1.372,4.656
-0.141,0.972
-0.576,0.944
-0.821,-0.952
1.302,5.098
2.689,5.836
-1.367,-0.570
-0.353,-0.058
1.084,-2.294
0.136,-1.469
0.706,-0.648
=>
0.706,0.136,1.084,-0.353,-1.367,2.689,1.302,-0.821,-0.576,-0.141,1.372
-0.648,-1.469,-2.294,-0.058,-0.570,5.836,5.098,-0.952,0.944,0.972,4.656

-1.720,0.036,0.544,0.004,-0.067,0.059,0.116,0.508,5.904,0.338,0.095,0.388,0.157
1.302,0.049,-2.355,1.467,-0.022,0.027,-0.194,-0.239,-0.172,-1.496,-0.372,-1.839,-0.664
=>
1.302,-1.720
0.049,0.036
-2.355,0.544
1.467,0.004
-0.022,-0.067
0.027,0.059
-0.194,0.116
-0.239,0.508
-0.172,5.904
-1.496,0.338
-0.372,0.095
-1.839,0.388
-0.664,0.157

0.939,1.606,1.718,0.847,2.446,1.692,1.828,1.112,2.085,3.017,0.464,0.837,1.477,1.058,1.559
1.167,1.606,1.718,0.847,3.521,1.692,2.375,1.112,2.747,6.289,0.464,0.837,2.036,1.058,1.593
=>
1.167,0.939
1.606,1.606
1.718,1.718
0.847,0.847
3.521,2.446
1.692,1.692
2.375,1.828
1.112,1.112
2.747,2.085
6.289,3.017
0.464,0.464
0.837,0.837
2.036,1.477
1.058,1.058
1.593,1.559

-2.369,-1.037,3.573,-0.879,2.675,-1.182,1.899,1.539,-0.463
1.536,0.833,0.257,-0.034,-2.974,-4.003,0.507,0.324,-2.188
-1.176,2.749,2.068,-0.703,3.784,1.908,5.329,-3.607,-1.444
=>
-1.176,1.536,-2.369
2.749,0.833,-1.037
2.068,0.257,3.573
-0.703,-0.034,-0.879
3.784,-2.974,2.675
1.908,-4.003,-1.182
5.329,0.507,1.899
-3.607,0.324,1.539
-1.444,-2.188,-0.463

-0.630,-1.656,-1.049,0.699
-5.967,-2.503,-2.618,-6.583
6.323,-1.368,-0.447,1.773
=>
6.323,-5.967,-0.630
-1.368,-2.503,-1.656
-0.447,-2.618,-1.049
1.773,-6.583,0.699

-3.523,2.136
-3.676,4.213
-5.483,-1.273
-3.296,0.951
-2.789,-1.697
=>
-2.789,-3.296,-5.483,-3.676,-3.523
-1.697,0.951,-1.273,4.213,2.136

0.007,-3.304,3.168,-1.338,-3.681
-0.843,2.477,-1.834,1.555,3.897
1.653,-0.327,-1.131,-0.563,0.927
-0.941,3.459,-2.600,1.805,3.970
4.921,-3.577,-1.731,-1.988,2.565
1.439,-2.845,0.855,-1.138,-1.122
2.942,-3.328,0.471,-1.979,-0.917
0.893,0.481,-0.836,-0.461,-0.555
4.846,-4.314,-0.043,-2.579,2.121
1.262,0.684,-1.614,0.056,2.930
0.251,0.223,-0.887,0.322,1.221
=>
0.251,1.262,4.846,0.893,2.942,1.439,4.921,-0.941,1.653,-0.843,0.007
0.223,0.684,-4.314,0.481,-3.328,-2.845,-3.577,3.459,-0.327,2.477,-3.304
-0.887,-1.614,-0.043,-0.836,0.471,0.855,-1.731,-2.600,-1.131,-1.834,3.168
0.322,0.056,-2.579,-0.461,-1.979,-1.138,-1.988,1.805,-0.563,1.555,-1.338
1.221,2.930,2.121,-0.555,-0.917,-1.122,2.565,3.970,0.927,3.897,-3.681
